Here is a tiny trained network, its code and every weight. The questions are about switching its units off for an input and a target symbol, where a switched-off unit gives its printed mean instead of its output.

import numpy as np


def w(rows, s, z=0):
    codes = np.array(rows[::2]) - 128.0
    scale = np.full(codes.shape[1], s)
    scale[-1] = z or s
    return codes * scale


def norm(h):
    return h / np.sqrt((h * h).mean(-1, keepdims=True) + 1e-5)


def f(y):
    return np.maximum(y, 0)


def softmax(a):
    e = np.exp(a - a.max(-1, keepdims=True))
    return e / e.sum(-1, keepdims=True)


def log_softmax(a):
    a = a - a.max(-1, keepdims=True)
    return a - np.log(np.exp(a).sum(-1, keepdims=True))


def net(x, mask):
    ids = ['ΔΘΛΩαεψ'.index(c) for c in x.split()]
    T = len(ids)
    res = E[ids] + P[:T]
    u = 0
    for l in range(2):
        q, k, v = (norm(res) @ M[l].T for M in (Q, K, V))
        z = softmax(np.where(np.tri(T) > 0, q @ k.T / 2**0.5, -1e9)) @ v
        res = res + np.where(mask[u], z, O[l][:, -1]) @ O[l][:, :-1]
        u += 1
        y = f(norm(res) @ A[l][:, :-1].T + A[l][:, -1])
        res = res + np.where(mask[u : u + 8], y, B[l][:, -1]) @ B[l][:, :-1]
        u += 8
    return log_softmax(norm(res)[-1] @ U[:, :-1].T + U[:, -1])


Q, K, V, O, A, B = {}, {}, {}, {}, {}, {}
E = w([
[123,172,184,124,192,67,101,127],'Δ',
[48,243,126,155,144,118,138,97],'Θ',
[215,140,171,60,106,168,147,81],'Λ',
[29,89,139,2,169,74,5,181],'Ω',
[117,211,124,169,141,206,48,154],'α',
[137,33,111,212,128,237,123,79],'ε',
[28,60,116,170,215,196,204,112],'ψ',
],0.013)
P = w([
[137,102,69,221,132,160,134,255],'0',
[101,147,161,215,166,115,140,36],'1',
[96,142,189,199,175,122,147,58],'2',
[93,141,200,185,174,122,142,64],'3',
[83,142,206,182,170,120,145,69],'4',
[87,147,205,172,170,120,143,80],'5',
[98,142,218,154,172,118,142,79],'6',
[89,140,217,147,174,115,154,68],'7',
],0.0065)
Q[0] = w([
[105,145,114,183,159,107,155,137],'0.h1',
[143,118,6,167,83,49,100,160],'0.h1',
],0.012)
K[0] = w([
[109,144,167,113,159,88,117,54],'0.h1',
[169,179,233,141,173,139,174,1],'0.h1',
],0.0095)
V[0] = w([
[60,71,105,13,94,169,23,168],'0.h1',
[220,162,133,157,147,139,2,160],'0.h1',
],0.0058)
O[0] = w([
[102,109,125,33,85,104,21,111,252],'0.h1',
[111,90,136,177,91,148,115,255,132],'0.h1',
],0.0097,0.0022)
A[0] = w([
[149,117,84,77,99,160,70,106,101],'0.n1',
[147,175,88,157,136,116,152,81,147],'0.n2',
[158,106,219,119,50,117,125,107,107],'0.n3',
[95,102,74,163,121,172,109,98,169],'0.n4',
[99,128,128,118,119,66,134,95,253],'0.n5',
[167,140,186,108,79,152,227,67,108],'0.n6',
[189,176,131,167,85,149,82,168,115],'0.n7',
[144,132,95,112,122,55,2,121,132],'0.n8',
],0.0094,0.0027)
B[0] = w([
[180,189,80,51,106,75,254,84,190],'0.n1',
[106,140,124,108,47,222,152,204,200],'0.n2',
[139,194,115,77,154,136,32,155,181],'0.n3',
[34,165,135,111,176,95,130,103,253],'0.n4',
[188,112,104,138,108,210,198,123,216],'0.n5',
[95,90,99,142,187,85,96,208,223],'0.n6',
[74,93,182,79,107,124,187,68,168],'0.n7',
[31,38,74,197,166,147,181,90,243],'0.n8',
],0.0074,0.0053)
Q[1] = w([
[32,149,133,104,246,180,120,95],'1.h1',
[117,157,128,24,124,129,94,138],'1.h1',
],0.012)
K[1] = w([
[175,72,86,66,96,137,74,246],'1.h1',
[184,147,160,148,60,147,147,150],'1.h1',
],0.013)
V[1] = w([
[232,213,110,139,197,215,57,79],'1.h1',
[51,193,44,238,179,2,29,117],'1.h1',
],0.0063)
O[1] = w([
[157,67,70,141,155,237,99,122,4],'1.h1',
[142,10,170,112,29,160,237,122,64],'1.h1',
],0.012,0.0034)
A[1] = w([
[252,117,195,115,133,53,196,131,66],'1.n1',
[81,106,99,53,121,114,99,91,98],'1.n2',
[63,111,60,183,180,115,96,116,3],'1.n3',
[177,183,114,178,150,150,161,162,9],'1.n4',
[105,73,164,121,89,150,216,73,21],'1.n5',
[99,217,156,122,123,201,85,144,172],'1.n6',
[138,18,134,181,117,164,90,119,167],'1.n7',
[97,106,158,122,122,80,194,170,82],'1.n8',
],0.012,0.0026)
B[1] = w([
[213,34,254,245,149,132,79,98,140],'1.n1',
[180,143,148,65,106,86,154,127,195],'1.n2',
[160,136,186,121,88,183,143,121,208],'1.n3',
[188,147,145,124,133,82,205,88,152],'1.n4',
[138,108,81,147,116,119,56,172,245],'1.n5',
[87,82,138,100,104,111,140,185,193],'1.n6',
[198,180,63,179,79,60,124,165,170],'1.n7',
[166,137,93,67,160,188,104,54,213],'1.n8',
],0.013,0.011)
U = w([
[185,125,254,154,93,128,152,87,188],'Δ',
[202,183,131,102,75,159,249,148,60],'Θ',
[121,168,99,153,222,45,108,175,196],'Λ',
[142,115,79,56,118,72,110,98,253],'Ω',
[67,83,180,132,62,153,93,206,21],'α',
[160,116,65,194,55,97,93,168,191],'ε',
[132,106,72,124,186,219,109,112,39],'ψ',
],0.0086,0.0022)

Each question gives the input, a string of symbols that net reads in full, and the target symbol t.
The units are the heads (2 rows each of Q, K, V and O) and the neurons (one row each of A and B). Each row of codes is followed by its name. A weight is (code - 128) times the scale printed after its matrix; where a second scale follows, it is the last column's (O, A, B and U).
mask holds one flag per unit, layer by layer, with each layer's heads first. A switched-off unit (its flag False) gives its mean, the last column of its rows in O or B, instead of its output. The means were averaged over made-up inputs and are rounded, as every weight is.
A unit's drop is (log p(t) with every unit on - log p(t) with that unit switched off) / (log p(t) with every unit on - log p(t) with every unit switched off).
The circuit of an input: a set's keep is (log p(t) with only the set's units on - log p(t) with every unit switched off) / (log p(t) with every unit on - log p(t) with every unit switched off). Starting from the 12 units with the biggest drops (on a tie, the unit counted first), units are removed one at a time, each time the one whose removal leaves the highest keep (on an exact tie, the one counted first), for as long as the keep stays at least 0.8.
circuit, biggest first: the units of the circuit, biggest drop first
most important unit: the unit with the biggest drop
top k neurons: the k neurons with the biggest drops, biggest first
k most important neurons of layer l: the k neurons of layer l with the biggest drops, biggest first
input ε Ω ε Λ Δ α, target ε: circuit, biggest first	[1.h1, 0.n3, 0.n6, 1.n7]
input α ψ ε Λ α ε, target α: 3 most important neurons of layer 0	[0.n7, 0.n4, 0.n6]
input Λ Ω Ω ε ε ψ, target Λ: top 2 neurons	[0.n7, 0.n8]
input Θ α Λ ε ψ α ε Δ, target Θ: circuit, biggest first	[1.h1, 0.h1]
input Δ Λ ε ε Ω Θ, target Δ: most important unit	0.n6
input ε ε Ω ε Θ Λ Ω ψ, target ε: circuit, biggest first	[1.h1, 0.n3, 0.n6, 1.n7]
input Ω Θ ψ Ω α, target Ω: top 2 neurons	[0.n8, 0.n1]
input Θ Λ ε ψ ε Ω, target Θ: 3 most important neurons of layer 0	[0.n2, 0.n6, 0.n5]
input ε ψ Λ ψ Ω Δ Δ ε, target ε: top 3 neurons	[0.n3, 0.n6, 1.n7]
input ψ ψ ψ Λ Θ, target ψ: 2 most important neurons of layer 0	[0.n6, 0.n4]
input Θ Λ ψ Θ ψ, target Θ: 2 most important neurons of layer 0	[0.n2, 0.n6]
input α ε ψ ψ α ε Λ Ω, target α: 2 most important neurons of layer 1	[1.n3, 1.n8]
input α Θ Θ ψ Λ Δ Θ ε, target α: top 3 neurons	[0.n4, 0.n7, 1.n6]
input ε Δ ψ ψ Λ ψ Δ, target ε: 3 most important neurons of layer 0	[0.n3, 0.n6, 0.n1]
input Θ ε Λ ψ ε Λ Θ, target Θ: most important unit	0.h1
input ψ Λ ψ ψ ψ Δ, target ψ: top 3 neurons	[0.n6, 0.n2, 0.n3]
input ψ Ω ε Θ ψ ψ Λ α, target ψ: circuit, biggest first	[1.h1, 0.n8, 0.n3]
input ε ψ ψ ψ ψ Θ Λ Θ, target ε: 2 most important neurons of layer 1	[1.n5, 1.n8]
input Λ ψ Λ, target Λ: 2 most important neurons of layer 0	[0.n8, 0.n7]
input α Ω α ε α Λ, target α: top 2 neurons	[0.n3, 1.n6]
input α ψ ε ψ Λ α, target α: most important unit	0.h1
input ε Λ Ω Ω ψ, target ε: 3 most important neurons of layer 0	[0.n3, 0.n6, 0.n5]
